Below is a small trained network, with its code and all its weights. Each question gives an input and a class and asks what happens when units are switched off, that is, made to give their printed mean instead of their output.

import numpy as np


def w(rows, s, z=0):
    codes = np.array(rows[::2]) - 128.0
    scale = np.full(codes.shape[1], s)
    scale[-1] = z or s
    return codes * scale


def f(y):
    return y / 2 * (1 + np.tanh(0.7978845608 * (y + 0.044715 * y**3)))


def log_softmax(a):
    a = a - a.max(-1, keepdims=True)
    return a - np.log(np.exp(a).sum(-1, keepdims=True))


def net(x, mask):
    res = np.array(x, float).reshape(1, 7) / 4 @ E
    y = f(res @ A[0][:, :-1].T + A[0][:, -1])
    res = res + np.where(mask, y, B[0][:, -1]) @ B[0][:, :-1]
    return log_softmax(res[-1] @ U[:, :-1].T + U[:, -1])


A, B = {}, {}
E = w([
[77,225,126],'x0',
[99,88,130],'x1',
[79,134,119],'x2',
[188,115,85],'x3',
[95,178,207],'x4',
[210,168,130],'x5',
[126,94,2],'x6',
],0.0066)
A[0] = w([
[117,4,138,184],'neuron 1',
[215,191,141,117],'neuron 2',
[176,139,118,100],'neuron 3',
[180,140,102,93],'neuron 4',
[102,85,134,30],'neuron 5',
[144,135,109,148],'neuron 6',
[90,178,199,252],'neuron 7',
[77,129,13,159],'neuron 8',
],0.014,0.0037)
B[0] = w([
[96,21,79,219],'neuron 1',
[253,159,215,199],'neuron 2',
[196,118,118,146],'neuron 3',
[191,149,115,154],'neuron 4',
[189,77,110,126],'neuron 5',
[133,167,137,142],'neuron 6',
[5,137,149,254],'neuron 7',
[86,173,15,233],'neuron 8',
],0.015,0.0075)
U = w([
[120,111,176,147],'0',
[150,130,32,152],'1',
[234,133,172,36],'2',
[150,1,112,91],'3',
[131,185,116,86],'4',
[110,128,70,255],'5',
],0.01,0.0037)

Each question gives the input, the list of numbers given to net, and the class t.
The units are the neurons (one row each of A and B). Each row of codes is followed by its name. A weight is (code - 128) times the scale printed after its matrix; where a second scale follows, it is the last column's (A, B and U).
mask holds one flag per neuron, in row order. A switched-off neuron (its flag False) gives its mean, the last column of its row in B, instead of its output. The means were averaged over made-up inputs and are rounded, as every weight is.
A unit's drop is (log p(t) with every unit on - log p(t) with that unit switched off) / (log p(t) with every unit on - log p(t) with every unit switched off).
The circuit of an input: a set's keep is (log p(t) with only the set's units on - log p(t) with every unit switched off) / (log p(t) with every unit on - log p(t) with every unit switched off). Starting from all 8 units, units are removed one at a time, each time the one whose removal leaves the highest keep (on an exact tie, the one counted first), for as long as the keep stays at least 0.8.
circuit, biggest first: the units of the circuit, biggest drop first
k most important neurons: the k neurons with the biggest drops, biggest first
drop when u is switched off: that unit's drop, to one decimal
input [-5,-5,-6,8,1,-2,0], class 2: circuit, biggest first	[neuron 2; neuron 7]
input [4,1,-5,-7,-2,6,-3], class 0: 2 most important neurons	[neuron 7; neuron 8]
input [8,5,-3,-6,8,7,5], class 0: circuit, biggest first	[neuron 8; neuron 7]
input [1,-6,-4,-1,1,5,-5], class 2: circuit, biggest first	[neuron 2]
input [8,3,-3,3,-2,5,-2], class 2: 2 most important neurons	[neuron 2; neuron 8]
input [0,3,-7,-5,-1,-8,-3], class 3: circuit, biggest first	[neuron 1; neuron 8]
input [-6,2,-8,7,-4,3,-1], class 2: 2 most important neurons	[neuron 2; neuron 4]
input [6,-3,-3,5,5,1,3], class 2: circuit, biggest first	[neuron 2; neuron 8]
input [8,8,3,-4,-3,-7,7], class 1: 2 most important neurons	[neuron 8; neuron 7]
input [1,-5,-8,7,-1,8,7], class 2: drop when neuron 2 is switched off	0.2
input [-8,1,4,-4,0,-4,-7], class 3: drop when neuron 1 is switched off	0.6
input [5,-5,-2,-8,-6,5,-8], class 0: drop when neuron 7 is switched off	1.6
